Here is a tiny trained network, its code and every weight. The questions are about switching its units off for an input and a class, where a switched-off unit gives its printed mean instead of its output.

import numpy as np


def w(rows, s, z=0):
    codes = np.array(rows[::2]) - 128.0
    scale = np.full(codes.shape[1], s)
    scale[-1] = z or s
    return codes * scale


def f(y):
    return np.maximum(y, 0)


def log_softmax(a):
    a = a - a.max(-1, keepdims=True)
    return a - np.log(np.exp(a).sum(-1, keepdims=True))


def net(x, mask):
    res = np.array(x, float).reshape(1, 6) / 4 @ E
    y = f(res @ A[0][:, :-1].T + A[0][:, -1])
    res = res + np.where(mask, y, B[0][:, -1]) @ B[0][:, :-1]
    return log_softmax(res[-1] @ U[:, :-1].T + U[:, -1])


A, B = {}, {}
E = w([
[249,21,201,192,135,115,84,174,165,108,170,128],'x0',
[154,167,54,163,151,30,75,158,64,199,214,175],'x1',
[243,135,14,85,61,169,80,165,149,169,71,82],'x2',
[167,154,83,38,240,124,144,198,162,4,146,189],'x3',
[133,85,56,181,254,146,120,80,76,97,112,39],'x4',
[28,150,87,217,103,86,20,156,198,47,105,114],'x5',
],0.0077)
A[0] = w([
[221,67,202,185,124,111,93,153,173,116,142,132,25],'n1',
[134,105,132,111,155,140,180,182,101,161,111,126,14],'n2',
[157,138,41,114,97,176,103,175,154,168,80,91,17],'n3',
[82,129,99,183,135,92,41,161,213,107,84,120,70],'n4',
[204,50,166,139,132,151,47,149,164,119,175,118,32],'n5',
[210,138,8,82,69,157,78,156,162,176,63,80,118],'n6',
[157,157,113,64,196,111,133,175,147,76,118,168,44],'n7',
[212,48,190,188,131,137,133,161,160,99,146,112,72],'n8',
[94,77,164,201,42,130,116,79,102,220,107,77,41],'n9',
[162,85,33,179,240,149,120,54,75,106,100,10,73],'n10',
[91,60,164,86,115,196,159,100,158,101,70,84,36],'n11',
[64,254,60,83,135,163,153,107,99,148,99,123,47],'n12',
[175,124,167,76,155,172,166,124,64,155,126,121,7],'n13',
[108,112,180,218,51,115,96,42,75,208,99,69,31],'n14',
[68,201,54,94,121,127,194,46,134,113,89,128,14],'n15',
[211,126,153,94,144,129,246,101,43,176,134,136,50],'n16',
[148,144,119,56,211,113,125,179,164,57,138,168,15],'n17',
[36,108,210,147,149,72,170,106,121,124,180,160,55],'n18',
[142,155,47,159,145,10,72,161,25,208,236,205,50],'n19',
[114,183,187,71,17,110,126,167,213,162,156,242,64],'n20',
[143,132,96,71,199,129,134,185,161,21,132,194,48],'n21',
[192,78,167,65,159,172,184,104,36,189,148,140,56],'n22',
[101,72,198,93,104,216,180,96,223,60,15,98,80],'n23',
[96,126,111,185,94,109,58,142,149,62,114,107,7],'n24',
[66,156,110,200,121,98,60,168,205,77,83,104,10],'n25',
[90,146,103,198,103,94,90,138,146,65,99,121,3],'n26',
[78,69,106,156,208,126,129,91,58,102,124,94,73],'n27',
[178,60,154,172,144,68,125,183,163,131,136,125,21],'n28',
[51,141,215,164,200,80,178,71,104,95,173,167,52],'n29',
[54,215,114,62,99,132,134,123,66,155,74,118,36],'n30',
],0.0083,0.0041)
B[0] = w([
[116,130,141,139,190,66,110,62,92,114,106,158,214],'n1',
[133,154,107,146,110,118,131,131,136,123,153,132,147],'n2',
[149,122,154,141,119,160,69,162,93,93,157,184,191],'n3',
[129,137,85,162,84,149,162,81,190,119,183,156,204],'n4',
[120,151,144,136,150,90,101,68,68,132,103,167,204],'n5',
[152,76,216,164,143,216,77,182,75,31,175,171,247],'n6',
[88,86,81,136,101,110,161,149,85,146,127,63,188],'n7',
[80,168,125,129,165,69,85,63,65,117,87,152,222],'n8',
[100,71,51,109,114,127,199,187,72,119,94,40,245],'n9',
[201,106,194,82,79,74,183,171,211,149,22,177,250],'n10',
[106,190,144,93,160,149,72,118,147,197,136,70,198],'n11',
[112,129,130,144,154,62,74,63,86,105,92,152,206],'n12',
[115,143,75,174,100,132,124,117,170,118,149,146,180],'n13',
[82,69,61,65,101,110,180,192,72,119,137,56,252],'n14',
[98,131,155,139,165,70,106,46,82,135,123,145,194],'n15',
[107,157,85,176,81,159,158,78,183,87,191,172,220],'n16',
[95,68,81,106,105,127,171,170,75,131,110,37,198],'n17',
[170,105,171,154,126,219,95,158,85,83,135,173,217],'n18',
[100,168,165,45,236,186,66,126,209,254,148,30,246],'n19',
[235,118,170,97,67,62,203,166,188,157,44,159,234],'n20',
[77,81,70,85,114,130,203,177,68,151,116,63,213],'n21',
[106,186,45,223,78,146,167,76,183,95,186,166,223],'n22',
[99,173,156,86,203,162,64,147,184,229,159,55,254],'n23',
[109,176,104,162,79,133,157,106,153,104,163,145,183],'n24',
[107,159,81,201,106,153,171,88,171,109,169,174,203],'n25',
[125,164,83,159,90,148,159,87,157,106,174,145,176],'n26',
[222,125,193,104,83,108,155,157,164,152,99,158,197],'n27',
[94,145,143,149,171,91,101,76,96,119,115,143,183],'n28',
[164,103,166,141,118,186,63,192,86,53,166,189,232],'n29',
[107,131,141,139,186,51,101,76,94,104,98,180,198],'n30',
],0.0083,0.012)
U = w([
[103,50,12,107,108,112,211,191,35,114,121,24,107],'0',
[129,173,26,179,78,163,188,47,229,87,212,170,79],'1',
[114,134,149,135,183,1,85,7,34,103,88,161,103],'2',
[126,171,163,86,207,193,70,139,224,207,160,27,141],'3',
[189,68,207,146,117,247,86,205,57,43,169,189,106],'4',
[240,103,195,102,68,37,219,179,235,140,34,164,253],'5',
],0.0081,0.0022)

Each question gives the input, the list of numbers given to net, and the class t.
The units are the neurons (one row each of A and B). Each row of codes is followed by its name. A weight is (code - 128) times the scale printed after its matrix; where a second scale follows, it is the last column's (A, B and U).
mask holds one flag per neuron, in row order. A switched-off neuron (its flag False) gives its mean, the last column of its row in B, instead of its output. The means were averaged over made-up inputs and are rounded, as every weight is.
A unit's drop is (log p(t) with every unit on - log p(t) with that unit switched off) / (log p(t) with every unit on - log p(t) with every unit switched off).
The circuit of an input: a set's keep is (log p(t) with only the set's units on - log p(t) with every unit switched off) / (log p(t) with every unit on - log p(t) with every unit switched off). Starting from the 12 units with the biggest drops (on a tie, the unit counted first), units are removed one at a time, each time the one whose removal leaves the highest keep (on an exact tie, the one counted first), for as long as the keep stays at least 0.8.
units of the circuit, in order: the units of the circuit, biggest drop first
unit that matters most: the unit with the biggest drop
k most important neurons: the k neurons with the biggest drops, biggest first
drop of u: that unit's drop, to one decimal
input [-3,-8,-4,-5,7,-6], class 3: 3 most important neurons : (n23; n11; n20)
input [-4,-1,6,-4,-1,-8], class 1: units of the circuit, in order : (n22)
input [1,2,-1,5,8,6], class 5: 2 most important neurons : (n10; n27)
input [3,5,0,-5,8,-8], class 1: 2 most important neurons : (n22; n16)
input [1,-8,4,5,7,2], class 3: 2 most important neurons : (n23; n11)
input [4,3,-8,5,-7,8], class 1: 4 most important neurons : (n25; n4; n6; n26)
input [-8,6,8,2,-6,-4], class 2: 3 most important neurons : (n12; n30; n15)
input [6,6,7,-6,-2,-2], class 4: 4 most important neurons : (n6; n23; n3; n21)
input [7,-6,-5,-7,0,-6], class 0: 2 most important neurons : (n9; n14)
input [-7,2,-7,-7,7,-2], class 0: 4 most important neurons : (n14; n9; n6; n20)
input [-8,-6,-7,6,-6,7], class 2: 4 most important neurons : (n15; n12; n30; n22)
input [0,-4,6,-1,6,0], class 4: 4 most important neurons : (n6; n20; n3; n19)
input [5,7,-3,-5,7,-1], class 3: 2 most important neurons : (n19; n20)
input [-7,-3,-4,6,4,7], class 1: unit that matters most : n25
input [-8,8,7,-2,-4,-5], class 2: drop of n30 : 1.9
input [5,6,-6,-7,-5,-3], class 0: drop of n14 : 0.8
input [-2,5,8,4,-6,2], class 4: drop of n6 : 2.4
